Here is a tiny trained network, its code and every weight. The questions are about switching its units off for an input and a target symbol, where a switched-off unit gives its printed mean instead of its output.

import numpy as np


def w(rows, s, z=0):
    codes = np.array(rows[::2]) - 128.0
    scale = np.full(codes.shape[1], s)
    scale[-1] = z or s
    return codes * scale


def norm(h):
    return h / np.sqrt((h * h).mean(-1, keepdims=True) + 1e-5)


def f(y):
    return y / 2 * (1 + np.tanh(0.7978845608 * (y + 0.044715 * y**3)))


def softmax(a):
    e = np.exp(a - a.max(-1, keepdims=True))
    return e / e.sum(-1, keepdims=True)


def log_softmax(a):
    a = a - a.max(-1, keepdims=True)
    return a - np.log(np.exp(a).sum(-1, keepdims=True))


def net(x, mask):
    ids = ['ΓΔΛΞΣΨΩαβεζηθμτφ'.index(c) for c in x.split()]
    T = len(ids)
    res = E[ids] + P[:T]
    u = 0
    for l in range(3):
        r = norm(res)
        for j in range(2):
            rows = slice(2 * j, 2 * j + 2)
            q, k, v = (r @ M[l][rows].T for M in (Q, K, V))
            z = softmax(np.where(np.tri(T) > 0, q @ k.T / 2**0.5, -1e9)) @ v
            o = O[l][rows]
            res = res + np.where(mask[u + j], z, o[:, -1]) @ o[:, :-1]
        u += 2
        y = f(norm(res) @ A[l][:, :-1].T + A[l][:, -1])
        res = res + np.where(mask[u : u + 16], y, B[l][:, -1]) @ B[l][:, :-1]
        u += 16
    return log_softmax(norm(res)[-1] @ U[:, :-1].T + U[:, -1])


Q, K, V, O, A, B = {}, {}, {}, {}, {}, {}
E = w([
[94,125,124,109],'Γ',
[117,185,116,137],'Δ',
[115,83,81,114],'Λ',
[105,150,154,99],'Ξ',
[136,109,96,155],'Σ',
[148,111,89,173],'Ψ',
[116,116,126,126],'Ω',
[106,203,127,108],'α',
[152,90,98,128],'β',
[103,158,141,90],'ε',
[119,123,129,136],'ζ',
[116,146,121,63],'η',
[144,228,123,90],'θ',
[114,130,150,119],'μ',
[255,230,109,156],'τ',
[165,77,92,166],'φ',
],0.024)
P = w([
[195,134,180,170],'0',
[156,77,139,125],'1',
[205,122,125,67],'2',
[64,139,42,95],'3',
[147,83,138,140],'4',
[201,113,126,73],'5',
[63,138,25,108],'6',
[143,81,137,143],'7',
[197,109,124,78],'8',
[63,139,16,113],'9',
[145,79,137,143],'10',
[192,104,126,81],'11',
[53,141,9,102],'12',
],0.013)
Q[0] = w([
[115,123,59,64],'0.h0',
[52,203,1,103],'0.h0',
[109,105,45,102],'0.h1',
[75,140,46,99],'0.h1',
],0.0092)
K[0] = w([
[176,208,59,187],'0.h0',
[37,107,197,254],'0.h0',
[203,140,143,111],'0.h1',
[184,175,163,235],'0.h1',
],0.0073)
V[0] = w([
[156,91,151,110],'0.h0',
[194,184,28,38],'0.h0',
[138,105,119,48],'0.h1',
[255,171,114,146],'0.h1',
],0.0075)
O[0] = w([
[146,107,184,109,122],'0.h0',
[158,107,152,112,190],'0.h0',
[89,122,4,112,121],'0.h1',
[2,56,92,185,253],'0.h1',
],0.0059,0.0054)
A[0] = w([
[98,84,79,40,128],'0.n0',
[129,165,148,124,82],'0.n1',
[125,211,75,164,182],'0.n2',
[106,61,183,64,103],'0.n3',
[105,190,75,188,157],'0.n4',
[216,35,229,93,50],'0.n5',
[79,117,189,136,116],'0.n6',
[71,149,111,71,88],'0.n7',
[105,141,249,81,187],'0.n8',
[162,164,72,94,151],'0.n9',
[212,220,254,109,29],'0.n10',
[184,169,187,163,1],'0.n11',
[64,66,117,187,150],'0.n12',
[206,130,112,93,124],'0.n13',
[178,191,103,205,116],'0.n14',
[96,175,114,108,70],'0.n15',
],0.01,0.005)
B[0] = w([
[131,126,99,225,237],'0.n0',
[132,149,146,111,117],'0.n1',
[135,129,197,32,253],'0.n2',
[142,2,120,117,165],'0.n3',
[182,150,132,37,237],'0.n4',
[135,63,138,7,177],'0.n5',
[93,152,172,111,125],'0.n6',
[224,111,108,180,173],'0.n7',
[78,96,103,25,158],'0.n8',
[90,101,97,144,199],'0.n9',
[202,48,204,128,158],'0.n10',
[170,110,112,242,118],'0.n11',
[104,131,160,69,230],'0.n12',
[92,78,125,137,162],'0.n13',
[57,156,141,184,180],'0.n14',
[166,109,36,118,146],'0.n15',
],0.006,0.0052)
Q[1] = w([
[202,51,197,112],'1.h0',
[60,136,7,80],'1.h0',
[185,60,243,94],'1.h1',
[112,127,101,112],'1.h1',
],0.011)
K[1] = w([
[190,94,57,80],'1.h0',
[141,73,206,132],'1.h0',
[154,126,9,91],'1.h1',
[153,111,126,144],'1.h1',
],0.012)
V[1] = w([
[179,115,156,119],'1.h0',
[2,128,204,157],'1.h0',
[186,162,77,160],'1.h1',
[207,122,154,167],'1.h1',
],0.0084)
O[1] = w([
[100,98,139,177,176],'1.h0',
[149,182,86,163,191],'1.h0',
[254,195,120,115,1],'1.h1',
[119,152,110,165,72],'1.h1',
],0.0083,0.0026)
A[1] = w([
[87,95,95,226,214],'1.n0',
[118,175,49,95,19],'1.n1',
[229,120,93,99,253],'1.n2',
[171,89,65,141,88],'1.n3',
[213,209,137,164,139],'1.n4',
[110,75,223,93,37],'1.n5',
[76,174,100,149,114],'1.n6',
[118,101,61,106,227],'1.n7',
[128,140,88,118,48],'1.n8',
[145,70,84,196,186],'1.n9',
[164,96,232,110,95],'1.n10',
[78,186,198,71,158],'1.n11',
[96,90,49,81,151],'1.n12',
[136,131,120,162,113],'1.n13',
[119,71,10,34,123],'1.n14',
[99,165,152,194,151],'1.n15',
],0.011,0.0034)
B[1] = w([
[203,173,66,96,183],'1.n0',
[155,106,184,147,154],'1.n1',
[102,155,236,102,168],'1.n2',
[81,170,121,103,152],'1.n3',
[10,105,214,153,140],'1.n4',
[141,133,89,235,147],'1.n5',
[147,2,71,178,148],'1.n6',
[144,147,223,78,204],'1.n7',
[149,138,168,165,129],'1.n8',
[183,192,129,63,180],'1.n9',
[123,68,121,241,142],'1.n10',
[185,114,56,38,169],'1.n11',
[118,189,209,134,216],'1.n12',
[106,140,86,100,123],'1.n13',
[78,175,216,95,254],'1.n14',
[151,116,47,118,127],'1.n15',
],0.0077,0.011)
Q[2] = w([
[147,75,49,123],'2.h0',
[58,251,17,208],'2.h0',
[38,197,67,165],'2.h1',
[68,234,117,161],'2.h1',
],0.013)
K[2] = w([
[109,89,134,66],'2.h0',
[159,74,60,170],'2.h0',
[101,114,4,236],'2.h1',
[129,112,90,208],'2.h1',
],0.015)
V[2] = w([
[142,131,183,170],'2.h0',
[134,160,146,189],'2.h0',
[9,144,151,140],'2.h1',
[172,26,162,140],'2.h1',
],0.014)
O[2] = w([
[107,188,251,167,130],'2.h0',
[144,155,191,197,68],'2.h0',
[38,112,90,154,252],'2.h1',
[132,24,177,49,60],'2.h1',
],0.011,0.0032)
A[2] = w([
[86,209,161,121,188],'2.n0',
[137,196,150,72,147],'2.n1',
[141,133,117,146,83],'2.n2',
[65,42,111,76,148],'2.n3',
[96,173,162,129,24],'2.n4',
[113,139,176,81,90],'2.n5',
[112,158,120,151,85],'2.n6',
[80,174,111,75,43],'2.n7',
[199,92,122,78,1],'2.n8',
[115,92,196,209,150],'2.n9',
[166,139,187,102,25],'2.n10',
[189,223,150,121,96],'2.n11',
[166,199,11,189,170],'2.n12',
[143,97,151,100,84],'2.n13',
[225,114,124,120,122],'2.n14',
[158,152,88,112,174],'2.n15',
],0.012,0.0049)
B[2] = w([
[104,134,42,173,254],'2.n0',
[138,113,38,122,245],'2.n1',
[112,192,210,99,113],'2.n2',
[168,118,89,250,193],'2.n3',
[139,188,138,94,145],'2.n4',
[197,139,127,156,203],'2.n5',
[63,188,253,99,125],'2.n6',
[133,123,153,93,177],'2.n7',
[100,195,140,177,126],'2.n8',
[63,20,154,129,147],'2.n9',
[124,179,139,149,152],'2.n10',
[203,119,103,164,188],'2.n11',
[169,10,175,221,169],'2.n12',
[91,117,151,155,139],'2.n13',
[198,220,196,120,130],'2.n14',
[219,14,145,165,150],'2.n15',
],0.007,0.009)
U = w([
[72,139,70,255,92],'Γ',
[150,63,67,156,136],'Δ',
[73,102,43,155,151],'Λ',
[114,69,137,108,82],'Ξ',
[170,152,105,217,140],'Σ',
[185,116,112,182,172],'Ψ',
[92,88,119,135,255],'Ω',
[128,109,122,98,158],'α',
[136,109,185,87,26],'β',
[49,144,126,126,106],'ε',
[93,87,125,130,171],'ζ',
[56,170,123,122,103],'η',
[182,132,158,117,103],'θ',
[120,73,141,100,124],'μ',
[125,171,186,188,206],'τ',
[186,113,197,90,60],'φ',
],0.021,0.006)

Each question gives the input, a string of symbols that net reads in full, and the target symbol t.
The units are the heads (2 rows each of Q, K, V and O) and the neurons (one row each of A and B). Each row of codes is followed by its name. A weight is (code - 128) times the scale printed after its matrix; where a second scale follows, it is the last column's (O, A, B and U).
mask holds one flag per unit, layer by layer, with each layer's heads first. A switched-off unit (its flag False) gives its mean, the last column of its rows in O or B, instead of its output. The means were averaged over made-up inputs and are rounded, as every weight is.
A unit's drop is (log p(t) with every unit on - log p(t) with that unit switched off) / (log p(t) with every unit on - log p(t) with every unit switched off).
The circuit of an input: a set's keep is (log p(t) with only the set's units on - log p(t) with every unit switched off) / (log p(t) with every unit on - log p(t) with every unit switched off). Starting from the 12 units with the biggest drops (on a tie, the unit counted first), units are removed one at a time, each time the one whose removal leaves the highest keep (on an exact tie, the one counted first), for as long as the keep stays at least 0.8.
circuit, biggest first: the units of the circuit, biggest drop first
unit that matters most: the unit with the biggest drop
k most important neurons: the k neurons with the biggest drops, biggest first
top k neurons in layer l: the k neurons of layer l with the biggest drops, biggest first
input Δ Σ η Λ Δ μ ε η Λ Σ, target Γ: unit that matters most -> 1.h0
input Λ Ψ Ψ θ ζ η η Ψ τ, target τ: circuit, biggest first -> [1.n4, 0.n14]
input Δ μ φ Ψ Ξ Δ Γ, target Γ: circuit, biggest first -> [1.h0, 2.h1]
input Δ Ψ Ψ η Ω Δ θ μ φ Λ, target Γ: 3 most important neurons -> [1.n4, 0.n14, 0.n5]
input Δ τ Ψ τ Λ Σ ζ ζ Ξ φ, target Γ: top 4 neurons in layer 1 -> [1.n4, 1.n2, 1.n15, 1.n11]
input τ Λ Γ α α Δ Λ ζ ζ Ξ Ω φ, target φ: 2 most important neurons -> [0.n5, 0.n2]
input Δ Ψ Ω Ω, target Γ: 2 most important neurons -> [1.n4, 1.n7]
input Δ Σ ε τ ε Λ μ α ε Ω Ξ Λ ε, target Γ: 2 most important neurons -> [1.n4, 0.n14]
input Λ τ Σ Δ Ξ Λ Λ, target η: 2 most important neurons -> [1.n4, 0.n8]
input ζ τ θ Γ, target Δ: top 2 neurons in layer 1 -> [1.n0, 1.n14]
input Δ Ω Δ Σ ε ε φ η Δ Δ, target Γ: top 3 neurons in layer 0 -> [0.n14, 0.n11, 0.n5]
input Δ Δ τ, target τ: circuit, biggest first -> [2.h0, 1.n4]
input α Ξ Λ ζ α Λ Δ, target φ: 2 most important neurons -> [1.n14, 1.n10]
input Λ μ Δ Ω, target η: circuit, biggest first -> [1.n12]
input Ω α Ψ Δ, target Λ: 3 most important neurons -> [0.n8, 0.n0, 1.n14]
input Λ Δ η β, target η: top 2 neurons in layer 0 -> [0.n12, 0.n14]
input α ε Λ Δ Δ Δ Λ Ψ Λ Ω, target φ: top 2 neurons in layer 0 -> [0.n10, 0.n8]
input Ω Ω Σ Δ Ψ α η, target Λ: 2 most important neurons -> [0.n2, 1.n14]
input Δ τ Ω α, target Γ: top 2 neurons in layer 0 -> [0.n14, 0.n11]
input Δ Ω Γ Δ ε Λ Ξ, target Γ: most important neuron -> [1.n4]
input Ξ ζ φ Σ η, target η: 3 most important neurons -> [0.n3, 1.n14, 1.n11]
input Λ Σ Ψ Λ, target η: 3 most important neurons -> [1.n14, 1.n11, 1.n7]
input Ξ ζ Ψ τ β ζ φ Λ, target Λ: top 2 neurons in layer 1 -> [1.n11, 1.n9]
input Λ φ τ Δ Δ α Δ φ β Ω, target η: top 2 neurons in layer 1 -> [1.n2, 1.n4]
input Δ Λ φ Λ Λ τ α Ω Δ θ, target Γ: top 3 neurons in layer 0 -> [0.n14, 0.n5, 0.n7]
input Γ Ξ α μ Ω τ θ Δ ε Δ Δ, target Δ: top 3 neurons in layer 1 -> [1.n11, 1.n14, 1.n7]
input Σ Λ Ψ θ Δ μ Δ η Γ Δ, target Ψ: unit that matters most -> 2.h1
input Δ Ω Ξ Σ α Ξ Δ, target Γ: 3 most important neurons -> [1.n4, 0.n14, 0.n5]
